Below are the code and all the weights of a small trained network. Each question names an input and a class and asks about switching units off, where a switched-off unit gives its printed mean instead of its output.

import numpy as np


def w(rows, s, z=0):
    codes = np.array(rows[::2]) - 128.0
    scale = np.full(codes.shape[1], s)
    scale[-1] = z or s
    return codes * scale


def norm(h):
    return h / np.sqrt((h * h).mean(-1, keepdims=True) + 1e-5)


def f(y):
    return y / 2 * (1 + np.tanh(0.7978845608 * (y + 0.044715 * y**3)))


def log_softmax(a):
    a = a - a.max(-1, keepdims=True)
    return a - np.log(np.exp(a).sum(-1, keepdims=True))


def net(x, mask):
    res = np.array(x, float).reshape(1, 6) / 4 @ E
    u = 0
    for l in range(3):
        y = f(norm(res) @ A[l][:, :-1].T + A[l][:, -1])
        res = res + np.where(mask[u : u + 4], y, B[l][:, -1]) @ B[l][:, :-1]
        u += 4
    return log_softmax(norm(res)[-1] @ U[:, :-1].T + U[:, -1])


A, B = {}, {}
E = w([
[80,130,116,88,147,80,80,118,156,202,188],'x0',
[59,119,82,96,33,175,105,188,111,110,85],'x1',
[231,135,76,148,160,71,18,139,220,164,60],'x2',
[55,215,57,55,119,2,78,170,88,87,57],'x3',
[216,131,136,135,130,67,148,152,80,171,194],'x4',
[114,122,203,64,84,113,47,122,112,225,118],'x5',
],0.0089)
A[0] = w([
[163,110,29,172,174,156,108,159,124,100,82,30],'L0N1',
[175,38,54,226,146,194,132,222,219,140,162,14],'L0N2',
[145,135,24,110,160,59,131,47,104,97,36,255],'L0N3',
[96,148,203,179,162,187,220,43,69,63,254,17],'L0N4',
],0.0061,0.0025)
B[0] = w([
[134,143,107,236,163,234,150,204,10,84,72,164],'L0N1',
[143,53,1,196,112,168,7,105,136,139,117,215],'L0N2',
[138,174,203,96,216,83,161,148,154,20,124,253],'L0N3',
[126,61,213,199,117,170,206,84,31,131,190,250],'L0N4',
],0.0098,0.0049)
A[1] = w([
[115,136,119,83,12,73,99,210,47,188,156,1],'L1N1',
[162,125,166,143,177,151,120,254,111,107,139,11],'L1N2',
[108,158,146,65,115,126,161,169,171,112,124,115],'L1N3',
[118,229,75,75,127,153,67,151,177,102,142,119],'L1N4',
],0.0077,0.0041)
B[1] = w([
[243,181,144,155,71,117,73,163,40,190,137,235],'L1N1',
[234,242,147,176,3,129,5,61,142,161,78,144],'L1N2',
[50,205,2,101,91,158,137,241,29,84,134,189],'L1N3',
[38,12,147,135,156,229,219,41,57,176,184,254],'L1N4',
],0.0075,0.0031)
A[2] = w([
[76,128,193,98,61,203,51,171,184,192,145,21],'L2N1',
[160,180,127,112,254,8,115,109,89,171,148,98],'L2N2',
[116,99,68,244,116,155,135,242,202,71,96,17],'L2N3',
[126,121,185,66,122,163,84,127,196,190,150,4],'L2N4',
],0.0064,0.0043)
B[2] = w([
[152,112,171,85,59,113,113,102,189,140,26,163],'L2N1',
[137,156,117,129,119,93,140,103,218,161,195,255],'L2N2',
[162,149,5,207,110,121,104,75,93,118,88,191],'L2N3',
[97,121,88,86,185,147,204,91,144,107,63,136],'L2N4',
],0.013,0.0039)
U = w([
[60,77,169,26,81,172,77,56,198,210,8,3],'0',
[35,167,67,41,178,122,154,191,73,53,49,161],'1',
[166,176,174,41,34,100,66,187,47,216,111,69],'2',
[125,40,239,188,143,207,245,52,57,135,195,248],'3',
[210,40,133,134,198,146,66,72,239,214,89,28],'4',
[209,214,133,184,198,37,151,172,143,34,32,13],'5',
[128,198,128,46,210,27,112,102,211,189,180,171],'6',
[193,71,17,216,156,195,67,86,134,91,61,150],'7',
],0.011,0.005)

Each question gives the input, the list of numbers given to net, and the class t.
The units are the neurons (one row each of A and B). Each row of codes is followed by its name. A weight is (code - 128) times the scale printed after its matrix; where a second scale follows, it is the last column's (A, B and U).
mask holds one flag per neuron, layer by layer. A switched-off neuron (its flag False) gives its mean, the last column of its row in B, instead of its output. The means were averaged over made-up inputs and are rounded, as every weight is.
A unit's drop is (log p(t) with every unit on - log p(t) with that unit switched off) / (log p(t) with every unit on - log p(t) with every unit switched off).
The circuit of an input: a set's keep is (log p(t) with only the set's units on - log p(t) with every unit switched off) / (log p(t) with every unit on - log p(t) with every unit switched off). Starting from all 12 units, units are removed one at a time, each time the one whose removal leaves the highest keep (on an exact tie, the one counted first), for as long as the keep stays at least 0.8.
units of the circuit, in order: the units of the circuit, biggest drop first
top k neurons: the k neurons with the biggest drops, biggest first
k most important neurons of layer l: the k neurons of layer l with the biggest drops, biggest first
drop when u is switched off: that unit's drop, to one decimal
input [7,8,-4,-5,6,7], class 2: units of the circuit, in order	[L1N1]
input [4,4,-5,-7,-2,7], class 0: top 4 neurons	[L2N1; L1N4; L0N3; L0N1]
input [4,0,8,1,-2,8], class 0: units of the circuit, in order	[L2N1; L2N4]
input [-1,-3,1,-2,8,5], class 6: units of the circuit, in order	[L0N4; L2N2]
input [1,-7,2,5,1,-5], class 6: 2 most important neurons of layer 2	[L2N2; L2N3]
input [6,1,5,-7,-7,0], class 7: top 2 neurons	[L0N2; L2N3]
input [2,6,-5,1,-2,3], class 2: top 2 neurons	[L1N1; L0N3]
input [-6,4,5,-6,-3,8], class 0: top 2 neurons	[L2N1; L0N1]
input [-7,-1,1,1,4,2], class 5: top 2 neurons	[L0N4; L1N1]
input [2,-4,8,8,5,-4], class 6: top 2 neurons	[L2N2; L1N4]
input [-8,3,4,3,-1,4], class 5: 3 most important neurons of layer 0	[L0N1; L0N3; L0N2]
input [1,0,8,-1,-8,4], class 0: 2 most important neurons of layer 0	[L0N4; L0N2]
input [8,5,-2,-4,-8,0], class 0: drop when L2N1 is switched off	0.1
input [-7,-1,0,1,2,3], class 5: units of the circuit, in order	[L0N4]
input [0,6,0,-1,6,-1], class 2: drop when L1N1 is switched off	1.0
input [-2,4,6,5,-5,4], class 1: drop when L0N3 is switched off	0.2
